Below is a small trained network, with its code and all its weights. Each question gives an input and a class and asks what happens when units are switched off, that is, made to give their printed mean instead of their output.

import numpy as np


def w(rows, s, z=0):
    codes = np.array(rows[::2]) - 128.0
    scale = np.full(codes.shape[1], s)
    scale[-1] = z or s
    return codes * scale


def f(y):
    return np.maximum(y, 0)


def log_softmax(a):
    a = a - a.max(-1, keepdims=True)
    return a - np.log(np.exp(a).sum(-1, keepdims=True))


def net(x, mask):
    res = np.array(x, float).reshape(1, 4) / 4 @ E
    y = f(res @ A[0][:, :-1].T + A[0][:, -1])
    res = res + np.where(mask, y, B[0][:, -1]) @ B[0][:, :-1]
    return log_softmax(res[-1] @ U[:, :-1].T + U[:, -1])


A, B = {}, {}
E = w([
[177,239,192,26,115,156,151,132],'x0',
[82,209,42,122,69,217,147,42],'x1',
[104,87,93,35,244,204,164,200],'x2',
[156,156,24,111,124,48,187,158],'x3',
],0.011)
A[0] = w([
[154,89,105,62,193,167,133,107,42],'N0',
[178,147,144,178,56,75,56,80,74],'N1',
[131,89,107,161,158,97,112,137,101],'N2',
[41,114,58,140,111,156,104,83,104],'N3',
[97,58,72,139,148,195,137,183,101],'N4',
[31,113,170,123,80,206,124,99,111],'N5',
[142,209,96,98,167,38,173,96,96],'N6',
[202,156,175,209,64,139,173,95,114],'N7',
[55,185,79,127,123,156,156,52,111],'N8',
[88,174,79,113,67,217,150,135,82],'N9',
[192,97,232,174,122,25,129,202,82],'N10',
[114,131,54,81,90,107,151,112,126],'N11',
[101,143,120,40,224,175,135,184,151],'N12',
[66,101,184,107,121,191,65,91,1],'N13',
[204,189,175,77,124,151,135,133,166],'N14',
[138,77,213,115,244,87,208,153,65],'N15',
[216,198,193,54,102,148,154,146,55],'N16',
[156,160,161,49,40,135,162,143,107],'N17',
[206,129,63,98,86,70,149,136,120],'N18',
[12,52,105,137,113,76,102,117,48],'N19',
[114,169,62,141,94,100,196,143,83],'N20',
[43,89,100,81,136,210,177,200,89],'N21',
[139,73,132,81,135,96,64,179,96],'N22',
[99,130,215,146,149,173,33,99,108],'N23',
[148,110,154,101,129,183,32,124,159],'N24',
[145,162,149,174,48,76,93,106,90],'N25',
[86,157,95,146,86,225,165,84,90],'N26',
[84,85,76,250,123,119,104,111,179],'N27',
[168,143,14,131,137,71,179,205,127],'N28',
],0.011,0.0072)
B[0] = w([
[180,173,43,136,47,192,105,100,179],'N0',
[202,232,121,101,39,171,111,61,203],'N1',
[110,91,194,112,148,158,157,117,160],'N2',
[200,86,190,153,181,82,201,148,180],'N3',
[120,123,131,138,63,184,136,54,189],'N4',
[112,138,150,59,176,125,57,208,189],'N5',
[132,81,157,80,137,140,81,160,186],'N6',
[172,187,88,96,120,196,114,78,194],'N7',
[166,138,160,156,225,25,174,149,202],'N8',
[172,169,160,151,228,117,212,163,200],'N9',
[210,171,155,141,164,28,181,179,225],'N10',
[102,159,181,99,196,89,88,149,175],'N11',
[208,160,99,168,81,177,90,65,248],'N12',
[114,112,127,12,89,114,89,207,172],'N13',
[58,53,222,164,153,116,156,17,220],'N14',
[196,151,126,145,144,93,156,164,207],'N15',
[52,22,200,122,90,129,198,106,221],'N16',
[106,12,189,104,113,147,146,84,198],'N17',
[63,127,121,55,117,133,28,174,183],'N18',
[93,64,146,72,108,104,203,76,170],'N19',
[135,113,103,34,140,122,63,183,173],'N20',
[207,199,36,75,38,159,109,43,211],'N21',
[183,147,147,128,213,52,173,119,172],'N22',
[86,107,96,32,155,114,38,227,200],'N23',
[82,101,150,97,127,111,42,176,182],'N24',
[161,227,86,146,93,216,110,83,197],'N25',
[176,153,180,108,190,74,187,162,202],'N26',
[92,34,232,117,89,149,134,69,212],'N27',
[84,110,136,1,165,137,30,136,210],'N28',
],0.0074,0.018)
U = w([
[187,196,106,135,77,188,115,33,108],'0',
[182,164,153,139,188,93,216,170,109],'1',
[86,109,131,87,147,148,10,188,106],'2',
[76,33,168,137,106,158,197,14,96],'3',
[125,127,136,163,155,152,99,82,255],'4',
[81,152,75,148,94,154,152,167,113],'5',
[69,181,112,205,173,138,128,169,117],'6',
[53,166,88,166,71,167,185,163,121],'7',
],0.011,0.023)

Each question gives the input, the list of numbers given to net, and the class t.
The units are the neurons (one row each of A and B). Each row of codes is followed by its name. A weight is (code - 128) times the scale printed after its matrix; where a second scale follows, it is the last column's (A, B and U).
mask holds one flag per neuron, in row order. A switched-off neuron (its flag False) gives its mean, the last column of its row in B, instead of its output. The means were averaged over made-up inputs and are rounded, as every weight is.
A unit's drop is (log p(t) with every unit on - log p(t) with that unit switched off) / (log p(t) with every unit on - log p(t) with every unit switched off).
The circuit of an input: a set's keep is (log p(t) with only the set's units on - log p(t) with every unit switched off) / (log p(t) with every unit on - log p(t) with every unit switched off). Starting from the 12 units with the biggest drops (on a tie, the unit counted first), units are removed one at a time, each time the one whose removal leaves the highest keep (on an exact tie, the one counted first), for as long as the keep stays at least 0.8.
units of the circuit, in order: the units of the circuit, biggest drop first
most important unit: the unit with the biggest drop
top k neurons: the k neurons with the biggest drops, biggest first
drop when u is switched off: that unit's drop, to one decimal
input [-8,8,0,-5], class 1: most important unit : N26
input [1,1,5,-5], class 0: top 2 neurons : (N21 N12)
input [-7,6,2,7], class 2: top 2 neurons : (N28 N20)
input [-4,-2,5,6], class 2: top 2 neurons : (N28 N1)
input [6,-3,5,2], class 3: top 3 neurons : (N16 N14 N1)
input [8,5,7,2], class 3: top 2 neurons : (N16 N14)
input [-7,6,5,5], class 3: top 2 neurons : (N27 N4)
input [4,3,2,-3], class 3: top 3 neurons : (N10 N14 N16)
input [6,1,3,7], class 2: top 2 neurons : (N28 N18)
input [-5,1,-7,-6], class 0: top 2 neurons : (N1 N25)
input [7,8,1,-2], class 1: top 3 neurons : (N9 N26 N8)
input [-2,-8,8,5], class 0: top 2 neurons : (N12 N21)
input [-4,-2,3,6], class 2: drop when N28 is switched off : 0.2
input [-7,0,-8,-4], class 0: units of the circuit, in order : (N1)
input [4,-6,8,2], class 0: drop when N12 is switched off : 0.1
input [7,6,2,6], class 3: drop when N14 is switched off : 0.7
